Below is a small trained network, with its code and all its weights. Each question gives an input and a target symbol and asks what happens when units are switched off, that is, made to give their printed mean instead of their output.

import numpy as np


def w(rows, s, z=0):
    codes = np.array(rows[::2]) - 128.0
    scale = np.full(codes.shape[1], s)
    scale[-1] = z or s
    return codes * scale


def f(y):
    return np.maximum(y, 0)


def softmax(a):
    e = np.exp(a - a.max(-1, keepdims=True))
    return e / e.sum(-1, keepdims=True)


def log_softmax(a):
    a = a - a.max(-1, keepdims=True)
    return a - np.log(np.exp(a).sum(-1, keepdims=True))


def net(x, mask):
    ids = ['δλμξπτω'.index(c) for c in x.split()]
    T = len(ids)
    res = E[ids] + P[:T]
    u = 0
    for l in range(3):
        q, k, v = (res @ M[l].T for M in (Q, K, V))
        z = softmax(np.where(np.tri(T) > 0, q @ k.T / 2**0.5, -1e9)) @ v
        res = res + np.where(mask[u], z, O[l][:, -1]) @ O[l][:, :-1]
        u += 1
        y = f(res @ A[l][:, :-1].T + A[l][:, -1])
        res = res + np.where(mask[u : u + 4], y, B[l][:, -1]) @ B[l][:, :-1]
        u += 4
    return log_softmax(res[-1] @ U[:, :-1].T + U[:, -1])


Q, K, V, O, A, B = {}, {}, {}, {}, {}, {}
E = w([
[73,193,148,113,149,145,229,217],'δ',
[113,155,59,121,186,143,84,75],'λ',
[200,55,47,166,80,253,219,93],'μ',
[91,132,162,197,135,248,206,201],'ξ',
[243,74,188,203,110,23,128,113],'π',
[157,138,117,29,227,254,53,103],'τ',
[81,210,54,102,180,23,130,95],'ω',
],0.0084)
P = w([
[60,182,171,192,105,131,93,30],'0',
[86,147,140,187,124,152,137,93],'1',
[136,162,150,149,141,140,162,123],'2',
[175,141,140,136,148,152,162,137],'3',
[205,125,122,127,159,157,168,155],'4',
[231,103,105,118,168,150,177,167],'5',
[253,73,80,106,171,153,169,178],'6',
[251,68,50,135,159,144,174,184],'7',
],0.0057)
Q[0] = w([
[167,109,134,180,137,123,163,118],'0.h1',
[131,126,122,90,94,28,7,2],'0.h1',
],0.0083)
K[0] = w([
[149,106,143,149,92,97,122,132],'0.h1',
[1,194,116,190,105,96,156,79],'0.h1',
],0.01)
V[0] = w([
[106,38,121,189,5,223,242,189],'0.h1',
[210,78,247,190,67,2,133,166],'0.h1',
],0.0034)
O[0] = w([
[19,157,174,174,72,141,139,2,157],'0.h1',
[83,35,16,196,252,157,156,52,253],'0.h1',
],0.0044,0.0014)
A[0] = w([
[35,148,213,148,120,160,164,135,139],'0.n1',
[165,151,224,111,2,115,142,211,88],'0.n2',
[159,149,90,97,180,153,214,209,174],'0.n3',
[105,170,90,83,233,178,83,90,252],'0.n4',
],0.006,0.0027)
B[0] = w([
[141,197,157,181,145,158,174,199,175],'0.n1',
[130,28,123,137,2,123,25,176,147],'0.n2',
[119,137,77,126,145,177,181,201,254],'0.n3',
[68,136,87,56,203,139,84,89,241],'0.n4',
],0.0075,0.0036)
Q[1] = w([
[231,70,118,226,204,133,254,161],'1.h1',
[122,103,154,179,63,165,173,182],'1.h1',
],0.0095)
K[1] = w([
[181,60,1,122,206,100,191,155],'1.h1',
[187,59,102,138,76,191,248,166],'1.h1',
],0.0063)
V[1] = w([
[2,196,129,108,142,105,151,198],'1.h1',
[85,138,81,105,141,176,108,87],'1.h1',
],0.0077)
O[1] = w([
[95,82,73,202,250,157,152,209,100],'1.h1',
[205,217,112,81,176,119,255,131,253],'1.h1',
],0.006,0.0015)
A[1] = w([
[151,1,110,188,60,162,74,192,198],'1.n1',
[141,137,195,126,36,94,131,15,250],'1.n2',
[120,74,158,132,41,118,15,85,174],'1.n3',
[117,144,195,83,84,127,155,186,100],'1.n4',
],0.0057,0.0011)
B[1] = w([
[75,83,221,132,41,94,50,80,236],'1.n1',
[188,144,77,142,112,83,120,253,253],'1.n2',
[96,101,111,124,69,95,72,214,204],'1.n3',
[129,171,85,124,39,136,152,101,148],'1.n4',
],0.0057,0.0035)
Q[2] = w([
[72,57,140,192,105,163,135,190],'2.h1',
[2,76,100,124,155,140,55,143],'2.h1',
],0.0068)
K[2] = w([
[228,62,254,228,17,61,59,154],'2.h1',
[78,190,204,225,134,62,47,233],'2.h1',
],0.0069)
V[2] = w([
[102,148,184,162,157,66,92,143],'2.h1',
[255,67,116,174,52,55,150,113],'2.h1',
],0.0054)
O[2] = w([
[127,2,224,121,127,201,92,56,89],'2.h1',
[44,24,178,54,178,156,248,242,254],'2.h1',
],0.0043,0.0012)
A[2] = w([
[45,242,103,75,20,128,253,127,98],'2.n1',
[112,116,201,213,82,240,69,37,7],'2.n2',
[45,17,130,56,236,253,163,195,101],'2.n3',
[98,77,160,106,20,101,41,242,46],'2.n4',
],0.0041,0.0015)
B[2] = w([
[88,115,122,115,49,161,137,2,190],'2.n1',
[179,71,223,198,143,146,48,129,145],'2.n2',
[83,98,145,110,147,87,92,52,254],'2.n3',
[100,135,102,78,79,107,69,145,236],'2.n4',
],0.0078,0.0042)
U = w([
[112,101,154,128,156,121,151,109,67],'δ',
[127,138,126,128,81,156,160,100,179],'λ',
[157,174,102,123,165,140,166,252,111],'μ',
[143,117,146,133,135,120,132,112,6],'ξ',
[103,117,131,96,103,118,93,160,166],'π',
[97,150,116,123,131,98,69,36,243],'τ',
[157,119,162,167,143,142,127,123,108],'ω',
],0.011,0.0022)

Each question gives the input, a string of symbols that net reads in full, and the target symbol t.
The units are the heads (2 rows each of Q, K, V and O) and the neurons (one row each of A and B). Each row of codes is followed by its name. A weight is (code - 128) times the scale printed after its matrix; where a second scale follows, it is the last column's (O, A, B and U).
mask holds one flag per unit, layer by layer, with each layer's heads first. A switched-off unit (its flag False) gives its mean, the last column of its rows in O or B, instead of its output. The means were averaged over made-up inputs and are rounded, as every weight is.
A unit's drop is (log p(t) with every unit on - log p(t) with that unit switched off) / (log p(t) with every unit on - log p(t) with every unit switched off).
The circuit of an input: a set's keep is (log p(t) with only the set's units on - log p(t) with every unit switched off) / (log p(t) with every unit on - log p(t) with every unit switched off). Starting from the 12 units with the biggest drops (on a tie, the unit counted first), units are removed one at a time, each time the one whose removal leaves the highest keep (on an exact tie, the one counted first), for as long as the keep stays at least 0.8.
units of the circuit, in order: the units of the circuit, biggest drop first
most important unit: the unit with the biggest drop
k most important neurons: the k neurons with the biggest drops, biggest first
k most important neurons of layer l: the k neurons of layer l with the biggest drops, biggest first
drop of u: that unit's drop, to one decimal
input δ τ μ δ π π τ π, target τ: units of the circuit, in order -> 2.h1, 1.h1, 0.n4
input δ ξ ω ω ξ, target ω: most important unit -> 0.h1
input τ μ π τ, target μ: 2 most important neurons of layer 2 -> 2.n3, 2.n1
input π π δ μ π τ, target τ: units of the circuit, in order -> 0.n4, 2.h1
input ω π λ λ, target μ: units of the circuit, in order -> 1.h1, 1.n1
input π ω π μ ξ π, target μ: units of the circuit, in order -> 2.h1, 2.n3
input π μ τ ξ ξ ξ ξ, target π: 2 most important neurons -> 0.n2, 0.n3
input τ ω ξ, target π: units of the circuit, in order -> 0.h1, 0.n2, 1.n1, 2.n4
input λ λ π π ω π ω τ, target τ: 3 most important neurons -> 2.n3, 0.n4, 1.n2
input μ τ μ ξ, target λ: 2 most important neurons -> 2.n1, 1.n4
input λ λ π, target π: 2 most important neurons of layer 1 -> 1.n3, 1.n1
input π π δ π, target δ: 3 most important neurons -> 0.n3, 0.n4, 1.n2
input τ τ λ ξ τ, target μ: 2 most important neurons of layer 2 -> 2.n1, 2.n3
input μ τ ξ μ δ, target λ: 2 most important neurons -> 2.n1, 1.n4
input ω π τ ω, target μ: 3 most important neurons -> 2.n3, 1.n1, 2.n1
input λ ξ ω π μ π, target μ: 3 most important neurons -> 1.n2, 2.n3, 2.n1
input δ ω ω ξ, target ω: most important neuron -> 2.n2
input μ π μ μ π π δ δ, target δ: 2 most important neurons -> 2.n3, 0.n3
input π π π ω τ δ, target π: drop of 0.n2 -> 0.8
input δ π π δ π, target δ: drop of 1.n1 -> 0.1
input π π π π μ δ ξ, target λ: drop of 0.h1 -> 0.7
input λ λ λ, target μ: most important neuron -> 2.n3
